Below is a small trained network, with its code and all its weights. Each question gives an input and a class and asks what happens when units are switched off, that is, made to give their printed mean instead of their output.

import numpy as np


def w(rows, s, z=0):
    codes = np.array(rows[::2]) - 128.0
    scale = np.full(codes.shape[1], s)
    scale[-1] = z or s
    return codes * scale


def norm(h):
    return h / np.sqrt((h * h).mean(-1, keepdims=True) + 1e-5)


def f(y):
    return np.maximum(y, 0)


def log_softmax(a):
    a = a - a.max(-1, keepdims=True)
    return a - np.log(np.exp(a).sum(-1, keepdims=True))


def net(x, mask):
    res = np.array(x, float).reshape(1, 6) / 4 @ E
    u = 0
    for l in range(4):
        y = f(norm(res) @ A[l][:, :-1].T + A[l][:, -1])
        res = res + np.where(mask[u : u + 4], y, B[l][:, -1]) @ B[l][:, :-1]
        u += 4
    return log_softmax(norm(res)[-1] @ U[:, :-1].T + U[:, -1])


A, B = {}, {}
E = w([
[230,177,205,117],'x0',
[43,138,137,117],'x1',
[118,139,2,129],'x2',
[129,148,113,110],'x3',
[190,22,58,175],'x4',
[230,53,104,57],'x5',
],0.0074)
A[0] = w([
[150,64,70,100,4],'L0N1',
[194,178,68,116,235],'L0N2',
[18,220,95,2,243],'L0N3',
[140,128,53,89,120],'L0N4',
],0.011,0.0012)
B[0] = w([
[150,41,87,224,191],'L0N1',
[149,142,198,212,192],'L0N2',
[197,113,48,2,254],'L0N3',
[177,170,105,184,184],'L0N4',
],0.0091,0.0075)
A[1] = w([
[107,160,98,193,177],'L1N1',
[75,76,228,33,255],'L1N2',
[1,43,105,43,26],'L1N3',
[97,196,159,220,4],'L1N4',
],0.0082,0.00076)
B[1] = w([
[134,150,90,91,206],'L1N1',
[187,76,108,50,244],'L1N2',
[142,65,154,234,255],'L1N3',
[59,255,174,166,194],'L1N4',
],0.0092,0.003)
A[2] = w([
[200,8,171,92,13],'L2N1',
[132,35,126,139,252],'L2N2',
[98,73,192,184,60],'L2N3',
[42,116,86,101,101],'L2N4',
],0.012,0.0014)
B[2] = w([
[90,225,245,153,254],'L2N1',
[113,133,210,170,228],'L2N2',
[100,254,83,153,169],'L2N3',
[102,201,230,186,171],'L2N4',
],0.0085,0.0068)
A[3] = w([
[67,151,1,63,138],'L3N1',
[158,56,216,85,207],'L3N2',
[126,147,10,164,135],'L3N3',
[202,249,136,166,252],'L3N4',
],0.0099,0.0023)
B[3] = w([
[187,113,217,120,177],'L3N1',
[106,182,148,183,176],'L3N2',
[163,172,196,101,181],'L3N3',
[7,86,27,72,254],'L3N4',
],0.014,0.0093)
U = w([
[89,169,37,141,79],'0',
[82,172,171,177,245],'1',
[158,168,118,35,185],'2',
[171,72,110,247,111],'3',
[145,183,220,151,7],'4',
],0.014,0.0022)

Each question gives the input, the list of numbers given to net, and the class t.
The units are the neurons (one row each of A and B). Each row of codes is followed by its name. A weight is (code - 128) times the scale printed after its matrix; where a second scale follows, it is the last column's (A, B and U).
mask holds one flag per neuron, layer by layer. A switched-off neuron (its flag False) gives its mean, the last column of its row in B, instead of its output. The means were averaged over made-up inputs and are rounded, as every weight is.
A unit's drop is (log p(t) with every unit on - log p(t) with that unit switched off) / (log p(t) with every unit on - log p(t) with every unit switched off).
The circuit of an input: a set's keep is (log p(t) with only the set's units on - log p(t) with every unit switched off) / (log p(t) with every unit on - log p(t) with every unit switched off). Starting from the 12 units with the biggest drops (on a tie, the unit counted first), units are removed one at a time, each time the one whose removal leaves the highest keep (on an exact tie, the one counted first), for as long as the keep stays at least 0.8.
units of the circuit, in order: the units of the circuit, biggest drop first
unit that matters most: the unit with the biggest drop
top k neurons: the k neurons with the biggest drops, biggest first
top k neurons in layer l: the k neurons of layer l with the biggest drops, biggest first
input [5,-2,2,-8,4,-6], class 0: top neuron	[L3N4]
input [5,0,-3,-2,5,8], class 1: top 2 neurons	[L2N1 L0N3]
input [-8,1,4,2,-1,2], class 4: top 3 neurons	[L3N4 L3N3 L3N1]
input [4,5,-1,-6,1,-7], class 0: units of the circuit, in order	[L2N1 L3N4]
input [-2,2,4,6,0,-6], class 4: units of the circuit, in order	[L3N1 L2N1 L3N4 L0N2]
input [-2,4,7,-2,1,3], class 4: top 3 neurons in layer 3	[L3N3 L3N4 L3N1]
input [-1,6,2,-4,7,-2], class 3: top 3 neurons	[L3N4 L2N1 L0N2]
input [-7,-3,3,6,1,1], class 3: units of the circuit, in order	[L0N1 L3N4]
input [2,7,-1,-6,6,-3], class 0: top 3 neurons in layer 3	[L3N4 L3N1 L3N2]
input [-4,-4,-8,8,7,8], class 1: top 3 neurons in layer 2	[L2N1 L2N2 L2N3]
input [7,6,4,-3,1,-3], class 0: top 4 neurons	[L3N4 L1N2 L1N1 L0N1]
input [7,-7,3,-4,-6,7], class 0: units of the circuit, in order	[L3N4 L3N1 L0N3]
input [7,1,8,4,-7,-6], class 2: top 3 neurons	[L0N3 L3N1 L2N1]
input [0,-8,3,7,3,5], class 3: unit that matters most	L0N1
input [8,-8,5,1,-3,4], class 0: units of the circuit, in order	[L3N4 L0N3]
input [4,-7,4,7,4,5], class 3: top 2 neurons	[L0N1 L0N2]
input [-8,6,-5,0,-6,0], class 4: top 4 neurons	[L3N4 L1N3 L0N3 L1N2]
input [-2,5,5,5,2,-8], class 4: top 2 neurons in layer 1	[L1N3 L1N4]
input [4,4,1,-5,-1,-1], class 2: top 2 neurons	[L0N1 L1N3]
input [6,-6,2,7,-8,3], class 0: units of the circuit, in order	[L3N4]
input [-7,5,-2,-8,-8,1], class 4: top 3 neurons	[L3N4 L1N3 L0N3]
input [-4,-2,5,-2,-3,-5], class 2: top 3 neurons	[L0N3 L0N1 L3N2]
input [8,3,-8,7,7,-1], class 1: top 2 neurons	[L0N3 L3N4]
